After every row comes roughly how far along a hidden order it lies, from 0 to 20.
[ 0.59  0.17 -0.34 -0.61  0.84 -2.01  0.12  0.75 -0.19  1.53 -0.60 -0.67
  0.50 -0.46  0.08 -2.94  0.34  1.46 -0.15  0.24  0.22  0.57  0.59 -0.54
 -1.17  1.36  0.22  2.16 -3.14 -0.90  0.14 -0.18 -0.58 -1.35 -1.60 -0.09
  0.38 -0.07  0.58 -0.12  0.27 -0.84  0.46 -0.68  0.83  0.57  0.02 -0.31
  0.72 -1.17 -0.18 -0.16  0.19  0.01 -0.13  0.31  0.76  0.16  0.08 -1.46
  0.16  0.23  0.02  0.24  0.38 -0.18 -3.08  0.06 -3.59 -0.11 -0.97  0.01
 -0.19  0.01  0.69  1.42  0.47  0.24 -1.37  0.78 -0.07  0.68  0.85  0.52
  1.26  0.17  0.20  0.16  0.25  1.10 -0.04  0.48  0.20]
3
[-0.15 -0.23  0.11  0.22  2.06 -1.77  0.00  0.58 -0.18  1.72 -0.52 -0.37
  0.11 -0.26  0.05  0.26  0.40  0.67 -0.38  0.11 -0.22  0.18 -0.03 -2.16
 -1.23  0.61  0.75  4.56 -1.46  1.19 -2.24  0.72 -0.45 -0.23  1.98  1.21
 -0.91 -0.20  0.78 -0.35 -1.54 -1.35  0.28  0.45 -0.30  0.15 -0.92  0.56
 -0.89 -0.93  0.25 -0.85 -1.86 -0.12  0.05  0.11  0.01 -0.71 -0.60 -0.09
 -0.76  0.29  0.05  1.43  0.22  0.87 -1.60 -0.37 -0.42 -1.05 -0.31  0.96
  1.23 -0.14 -0.11 -0.64 -0.27 -0.34  0.01  0.54  0.12  0.09  2.26 -0.41
  1.14  0.42  0.00 -0.39  0.59  0.40  0.17  0.21  0.05]
13
[ 0.90 -0.14  0.11 -1.10 -1.29 -1.63 -0.24 -0.50  0.06  1.36  0.19 -0.23
  1.51 -0.38 -1.37 -2.30  0.70 -0.39  0.28 -1.46 -0.06  0.51  0.92 -0.23
  0.80  0.66 -0.22  2.25 -1.33 -0.76 -0.14 -0.91 -0.11  0.03  2.69  0.60
 -1.80 -0.54  1.48  1.48 -0.63 -0.17  0.16 -0.46  1.84 -0.04 -0.13 -2.10
 -1.24 -0.02  0.98 -0.02  0.94 -0.33  0.64  0.33 -0.14  0.55  1.24 -0.49
  0.68  0.44 -0.40  0.06 -0.04 -0.02  1.70 -0.87 -3.90  0.82  0.64 -1.97
  0.00 -0.43 -0.61 -0.19  0.23 -0.08 -0.80  0.61 -1.03  0.29 -0.90 -0.68
 -0.62 -0.79  0.05 -0.10 -2.20  0.29  0.17  0.51  0.03]
6
[ 2.84  0.38  2.04 -2.48  9.96 -1.80 -0.94  3.88 -0.68 -4.49  2.03  6.72
  4.36  0.77  0.23  4.81 -1.62 -2.26 -3.98  1.76 -0.18  0.45 -1.01 -9.99
 -3.61 -3.23 -0.54  2.92  1.09  3.64  4.19 -1.86 -0.26 -2.07 -2.58 -4.21
  0.08  0.64 -2.36  4.31 -7.72 -1.88  1.40  4.40 -1.51  1.83  3.02  2.74
  1.29 -1.53 -2.56 -0.81 -3.58  0.81 -4.17  2.05  1.26  1.33 -2.61  3.43
 -1.01  0.10 -0.28 -2.42 -3.44 -2.05 -6.16 -2.54 -9.99  0.07 -0.61 -0.46
  0.09 -1.70 -6.54  3.65 -1.43 -0.36  0.22  2.43  0.27  1.11 -1.09  0.42
 -5.90 -0.24 -0.32 -1.76  0.75  2.63  1.26  4.55 -0.45]
3
[-0.04  0.49  0.67 -0.25 -0.13 -1.34  0.59 -0.21  0.62  7.01 -0.24  4.06
  0.42 -0.59  1.41  2.51  2.23 -0.24  1.98  0.12 -0.20  0.51  0.33 -0.62
 -2.33 -0.28 -0.25 -3.21  3.10  0.32  1.90  0.10  0.16 -5.65  2.64 -2.80
 -1.52  0.54  0.75 -0.86 -2.59  0.10  0.70 -4.55  0.82  1.69 -0.11 -5.53
  2.78  0.32 -1.07 -0.27  3.05 -0.24  1.44  0.72 -0.07  0.40 -0.79  1.56
  0.97  0.44 -0.27  0.22 -0.49  0.38  9.99 -0.94  2.31  0.19 -0.50 -5.90
 -2.84  0.16 -1.75  1.06  0.31  0.03  2.28  0.81  3.16  0.10  1.62 -1.75
  1.71 -2.06  0.03  1.23  2.92  0.42 -0.52  2.26  0.39]
20
[ 0.01  0.09  0.75 -0.28  1.98 -0.33 -0.30 -0.50 -0.07 -5.93 -0.47  3.05
 -1.73  0.51  0.16  0.43 -1.47  0.35 -1.18  0.45 -1.08 -0.51 -0.79 -3.03
 -2.12 -0.07 -1.51 -0.81  0.71  0.37 -1.08 -0.47  0.61 -3.13  4.70 -2.60
  0.04  0.48  1.24 -1.37  1.44 -2.96 -0.33  1.27  0.47 -4.10  1.03 -1.32
 -4.85  3.76  2.56  2.37  1.97 -1.72  0.26  0.82 -1.62 -0.03 -0.39  3.16
  1.62  0.10  0.02 -0.63  0.04  1.09  3.10  0.14  8.46 -0.02  0.36 -1.59
 -1.58  1.25 -1.34 -4.63  1.86  1.05  8.21 -0.97 -2.85 -0.35 -0.75 -0.12
 -1.32  2.57 -0.08  1.44 -2.66 -1.10  0.10 -0.81 -0.06]
1
[-0.14 -0.13  0.03 -0.89  1.11 -1.71  0.64  0.07  0.01 -0.04 -0.02 -2.45
 -0.12  0.02 -0.23 -3.80 -0.56  1.56 -0.42  0.31 -0.48  0.26  0.18  0.09
  1.75  0.73 -0.12  1.73 -2.30  0.17  0.38  0.57 -0.28  0.49 -0.42 -0.20
  0.03 -0.13 -1.90  0.68  1.04 -0.61 -0.03  0.99  0.07 -0.91 -0.36  1.49
  0.17 -0.49  0.11  0.17  0.53 -0.06 -0.47  0.36  0.42 -0.18 -0.26 -0.28
 -0.86  0.42  0.11  0.40  0.28  0.33 -3.15  0.03 -3.36  0.00  0.49  2.36
  1.24 -0.44  1.30  0.18 -0.11 -0.23  0.59  0.45 -1.27 -0.22  0.02 -0.02
  0.17 -0.12 -0.16 -0.63 -1.02  0.59  0.12  0.16 -0.30]
3
[ 0.34 -0.17  0.26  1.05  2.65 -1.75 -0.47  1.47  0.21 -0.82  2.26  5.74
 -0.30 -0.71 -3.75 -0.59  0.24  3.57  0.63 -0.64  0.93  0.17  0.66 -1.65
  6.10 -0.41  0.63 -1.57 -2.23 -2.68 -1.54 -1.27  0.02 -3.31  0.29 -3.09
  1.80 -0.19  3.83  0.78 -1.10 -2.78  0.06  0.19 -0.72 -0.52 -0.80  0.40
 -1.57 -0.82 -0.78  1.10  2.35 -0.59 -0.91  2.99  0.53  0.96 -0.90 -2.00
 -0.08 -0.12  0.03 -0.36  0.26 -2.82 -4.86  1.17  0.22 -0.40 -0.13  0.46
  0.05 -0.61 -0.70  1.09 -0.18  0.41  0.15 -0.57  1.78  0.00 -2.33 -0.86
  0.04 -0.09  0.33 -0.48 -0.41 -0.38  0.04  3.69  0.02]
5
[ 1.20  0.18  0.75  0.18 -3.02 -1.22  0.25  0.47  0.05  3.11  1.85 -1.69
  1.05  0.50  1.47 -3.00  0.60 -0.73  1.44  0.47 -0.47  0.38  0.42  5.25
  1.90  0.68  0.05  0.40 -1.45  1.66  1.47  0.59  0.90  2.97 -0.76 -1.35
 -0.08 -0.41 -6.97 -0.09  0.25  2.06 -0.92 -0.07 -0.20  3.02  2.60  3.43
  2.08 -0.54 -1.77 -1.41 -2.72  0.61  0.03 -0.20  0.41 -0.53  0.40 -0.45
  1.03  0.33  0.32  0.36 -0.03  1.32 -0.27 -1.03 -6.25  0.85  0.14  0.14
  1.07 -1.40  0.38  0.52 -0.97 -0.68  3.21  0.36 -2.01 -0.22  2.16  0.85
  0.98 -3.68 -0.34 -1.44  2.88 -0.37 -0.80 -2.94 -0.47]
0
[ 0.20 -0.08  0.36 -0.63  0.18 -1.25  0.37 -0.79 -0.09  0.09  0.76  0.98
 -1.38  0.43  0.68 -2.17 -0.62 -0.24 -0.40  0.61 -0.36 -0.61 -0.25  1.58
 -1.39  0.04 -0.86  0.42 -0.06 -0.62 -0.99 -0.04 -0.05  1.59  0.82  0.51
  0.23  0.30 -0.01 -1.29 -1.13  0.82 -0.84  0.18 -1.34  1.05  0.68 -0.29
  0.19  1.17  0.17 -0.64  0.41 -0.35 -0.18  0.01  0.26 -0.21  0.48  0.93
  0.61 -0.29  0.13 -1.30 -1.04  0.10  4.59 -0.69 -3.07  1.08 -0.67  0.98
 -0.63 -0.13 -0.98  0.04  0.18  0.23  3.18  0.15 -2.38  0.26  0.87  1.43
 -0.67  0.57 -0.12  0.67 -0.40 -0.20  0.11  0.14 -0.51]
2
[-0.16 -0.18  0.10 -0.38 -0.18 -1.36  0.64 -0.08 -0.04  0.45  0.81 -1.60
  0.36  0.08 -0.23 -1.40 -0.67  0.08 -0.16  0.19 -0.01  0.10  0.14  1.24
 -0.22  0.31 -0.32  0.78 -0.89 -0.34 -1.50 -0.19 -0.11  0.61 -0.98 -0.43
 -0.52 -0.12 -0.23  0.13  0.70 -0.07 -0.35  0.32 -0.37 -0.35 -0.58 -0.30
  0.92  0.38  0.20 -0.12  0.98 -0.07  0.19  0.87 -0.09  0.07  0.40 -0.06
 -0.28  0.22 -0.05  0.21 -0.07  0.27 -1.48 -0.18 -3.66  0.08  0.42  0.22
  0.47 -0.43  0.98  0.69  0.03 -0.28  0.90  0.15 -0.38 -0.13 -0.74 -0.01
  0.48 -0.40 -0.11 -0.09 -0.41  0.02  0.01  0.28 -0.08]
5
